Below are the code and all the weights of a small trained network. Each question names an input and a target symbol and asks about switching units off, where a switched-off unit gives its printed mean instead of its output.

import numpy as np


def w(rows, s, z=0):
    codes = np.array(rows[::2]) - 128.0
    scale = np.full(codes.shape[1], s)
    scale[-1] = z or s
    return codes * scale


def f(y):
    return np.maximum(y, 0)


def softmax(a):
    e = np.exp(a - a.max(-1, keepdims=True))
    return e / e.sum(-1, keepdims=True)


def log_softmax(a):
    a = a - a.max(-1, keepdims=True)
    return a - np.log(np.exp(a).sum(-1, keepdims=True))


def net(x, mask):
    ids = ['αβγδεζηθλμστψ'.index(c) for c in x.split()]
    T = len(ids)
    res = E[ids] + P[:T]
    u = 0
    for l in range(2):
        q, k, v = (res @ M[l].T for M in (Q, K, V))
        z = softmax(np.where(np.tri(T) > 0, q @ k.T / 3**0.5, -1e9)) @ v
        res = res + np.where(mask[u], z, O[l][:, -1]) @ O[l][:, :-1]
        u += 1
        y = f(res @ A[l][:, :-1].T + A[l][:, -1])
        res = res + np.where(mask[u : u + 4], y, B[l][:, -1]) @ B[l][:, :-1]
        u += 4
    return log_softmax(res[-1] @ U[:, :-1].T + U[:, -1])


Q, K, V, O, A, B = {}, {}, {}, {}, {}, {}
E = w([
[110,61,97,151,128,190,151,153],'α',
[228,183,122,42,63,148,127,121],'β',
[128,141,61,139,111,185,57,178],'γ',
[102,68,98,120,116,111,241,213],'δ',
[98,35,153,40,154,180,165,99],'ε',
[95,170,156,55,104,168,105,95],'ζ',
[167,140,11,96,212,113,83,78],'η',
[133,61,129,138,58,36,164,150],'θ',
[219,159,124,206,182,162,167,154],'λ',
[96,189,138,169,145,26,193,135],'μ',
[194,90,80,193,87,106,124,165],'σ',
[231,108,160,128,90,99,162,63],'τ',
[163,136,224,147,223,140,155,41],'ψ',
],0.012)
P = w([
[115,171,150,143,159,117,1,219],'0',
[130,167,141,133,154,114,28,204],'1',
[150,163,141,124,154,111,60,189],'2',
[154,166,133,115,149,106,82,179],'3',
[161,163,127,109,152,104,115,162],'4',
[156,173,122,112,159,108,130,148],'5',
[164,168,118,102,154,107,147,138],'6',
[157,175,112,114,153,107,171,120],'7',
[158,177,109,109,153,110,174,113],'8',
[157,173,104,99,144,111,190,99],'9',
[158,177,102,96,146,109,208,93],'10',
[159,174,102,100,142,110,221,87],'11',
[165,175,96,98,143,113,223,86],'12',
[160,174,96,96,141,115,240,70],'13',
],0.0057)
Q[0] = w([
[104,175,199,113,101,146,98,82],'L0H1',
[132,100,205,153,154,90,204,152],'L0H1',
[33,138,169,167,138,253,118,131],'L0H1',
],0.041)
K[0] = w([
[98,187,217,105,63,113,145,90],'L0H1',
[139,48,176,109,180,91,219,81],'L0H1',
[42,126,198,193,75,251,185,123],'L0H1',
],0.033)
V[0] = w([
[48,134,153,190,168,101,5,116],'L0H1',
[122,165,189,140,220,203,156,225],'L0H1',
[164,99,209,118,117,99,64,254],'L0H1',
],0.0079)
O[0] = w([
[139,88,114,160,77,21,157,58,42],'L0H1',
[171,88,205,113,254,117,126,104,146],'L0H1',
[164,155,147,78,162,163,234,163,1],'L0H1',
],0.0056,0.0018)
A[0] = w([
[76,110,134,174,111,175,10,237,73],'L0N1',
[71,168,178,132,101,168,4,211,29],'L0N2',
[71,21,198,83,74,113,64,156,125],'L0N3',
[143,73,146,150,87,102,117,77,2],'L0N4',
],0.017,0.004)
B[0] = w([
[252,60,85,110,189,83,145,219,218],'L0N1',
[36,169,141,39,126,72,77,64,191],'L0N2',
[102,70,47,100,155,109,193,63,250],'L0N3',
[132,79,182,137,191,87,37,128,201],'L0N4',
],0.012,0.0022)
Q[1] = w([
[25,101,170,68,140,92,78,139],'L1H1',
[88,185,201,81,77,113,156,190],'L1H1',
[195,139,122,217,253,172,39,85],'L1H1',
],0.03)
K[1] = w([
[138,67,224,90,135,111,136,92],'L1H1',
[143,80,183,130,133,137,111,210],'L1H1',
[231,183,59,170,152,124,99,4],'L1H1',
],0.03)
V[1] = w([
[114,112,162,112,129,76,108,158],'L1H1',
[47,87,57,190,137,212,2,163],'L1H1',
[210,68,185,58,75,118,152,91],'L1H1',
],0.0077)
O[1] = w([
[63,148,95,164,97,174,83,126,111],'L1H1',
[117,29,144,179,194,253,118,248,9],'L1H1',
[184,137,73,96,40,143,71,58,111],'L1H1',
],0.0033,0.0015)
A[1] = w([
[93,8,219,146,55,145,149,227,19],'L1N1',
[169,98,132,220,101,120,138,215,110],'L1N2',
[167,151,222,161,60,139,59,103,2],'L1N3',
[205,185,140,216,70,69,74,185,108],'L1N4',
],0.017,0.0045)
B[1] = w([
[145,248,72,69,194,30,170,74,180],'L1N1',
[105,56,230,73,66,115,100,181,250],'L1N2',
[248,124,95,104,88,88,169,83,170],'L1N3',
[61,163,88,194,152,223,134,77,255],'L1N4',
],0.013,0.0074)
U = w([
[123,197,146,101,151,88,214,174,114],'α',
[179,150,93,142,67,181,160,114,141],'β',
[200,91,118,107,100,145,123,201,252],'γ',
[102,113,78,173,1,45,225,172,142],'δ',
[104,91,101,72,162,187,191,89,13],'ε',
[127,203,119,41,61,164,63,118,91],'ζ',
[148,149,30,140,196,139,8,186,214],'η',
[98,86,120,185,135,51,87,108,117],'θ',
[95,104,181,141,70,164,128,118,162],'λ',
[60,190,128,198,144,95,187,127,126],'μ',
[47,165,184,83,113,104,48,63,72],'σ',
[177,140,204,157,150,93,133,63,86],'τ',
[156,155,210,159,236,203,154,125,128],'ψ',
],0.0071,0.0044)

Each question gives the input, a string of symbols that net reads in full, and the target symbol t.
The units are the heads (3 rows each of Q, K, V and O) and the neurons (one row each of A and B). Each row of codes is followed by its name. A weight is (code - 128) times the scale printed after its matrix; where a second scale follows, it is the last column's (O, A, B and U).
mask holds one flag per unit, layer by layer, with each layer's heads first. A switched-off unit (its flag False) gives its mean, the last column of its rows in O or B, instead of its output. The means were averaged over made-up inputs and are rounded, as every weight is.
A unit's drop is (log p(t) with every unit on - log p(t) with that unit switched off) / (log p(t) with every unit on - log p(t) with every unit switched off).
The circuit of an input: a set's keep is (log p(t) with only the set's units on - log p(t) with every unit switched off) / (log p(t) with every unit on - log p(t) with every unit switched off). Starting from all 10 units, units are removed one at a time, each time the one whose removal leaves the highest keep (on an exact tie, the one counted first), for as long as the keep stays at least 0.8.
circuit, biggest first: the units of the circuit, biggest drop first
most important unit: the unit with the biggest drop
top k neurons in layer l: the k neurons of layer l with the biggest drops, biggest first
drop when u is switched off: that unit's drop, to one decimal
input β γ η τ λ η δ α, target γ: circuit, biggest first -> L0N1; L1N4
input η η η ζ λ, target λ: most important unit -> L1N2
input ζ σ θ, target δ: top 2 neurons in layer 0 -> L0N3; L0N4
input β τ μ μ μ τ τ μ α α γ, target η: circuit, biggest first -> L0N2; L0N1; L1N2
input ψ λ δ ψ δ ζ ζ ε ε β β, target ζ: circuit, biggest first -> L0H1; L0N2
input ψ λ τ β α α, target γ: circuit, biggest first -> L0N1; L1N2
input α ε δ η α λ λ τ, target τ: circuit, biggest first -> L0N4; L1N3; L0H1
input μ ψ ψ σ τ λ λ σ α γ, target η: circuit, biggest first -> L0N2; L0N1
input θ δ γ η δ α, target α: circuit, biggest first -> L1N1; L1H1; L0N1
input τ ζ ζ τ ζ τ η θ τ λ λ, target λ: top 2 neurons in layer 0 -> L0N3; L0N2
input λ δ θ δ ζ ε τ ψ δ ε γ η β β, target β: top 3 neurons in layer 1 -> L1N3; L1N2; L1N4
input β β ζ γ λ λ α β σ α ε α τ, target β: top 2 neurons in layer 0 -> L0N3; L0N1
input δ τ ε μ, target μ: top 2 neurons in layer 0 -> L0N3; L0N1
input δ τ λ θ α μ μ λ β, target ζ: top 3 neurons in layer 0 -> L0N2; L0N3; L0N1
input α ζ ψ τ, target β: top neuron in layer 1 -> L1N3
input ε θ η η σ η τ θ θ σ θ λ ζ, target ζ: top 3 neurons in layer 0 -> L0N3; L0N2; L0N4
input γ τ τ ζ δ η θ, target θ: top 2 neurons in layer 0 -> L0N4; L0N3
input ζ λ ζ ζ τ η α σ γ σ, target σ: top 2 neurons in layer 0 -> L0N4; L0N3
input τ β γ η γ, target γ: top 2 neurons in layer 0 -> L0N1; L0N4
input ψ θ β γ τ ε θ τ δ, target α: top neuron in layer 1 -> L1N1
input η μ σ λ α λ θ γ, target γ: top 3 neurons in layer 1 -> L1N2; L1N1; L1N4
input τ α ε β α λ θ ψ, target τ: top 2 neurons in layer 0 -> L0N3; L0N1
input λ η λ γ λ λ α μ ψ δ η δ σ, target λ: top 3 neurons in layer 1 -> L1N2; L1N4; L1N1
input μ η δ, target δ: drop when L1N2 is switched off -> -0.1
input ζ ψ ε, target ε: drop when L0N3 is switched off -> 1.1
input σ η μ λ ψ β α, target α: drop when L1H1 is switched off -> 0.7
input λ γ μ δ β σ λ θ σ η σ, target σ: drop when L1H1 is switched off -> 0.6
input γ μ τ σ α η β α τ σ δ β, target β: most important unit -> L0N3
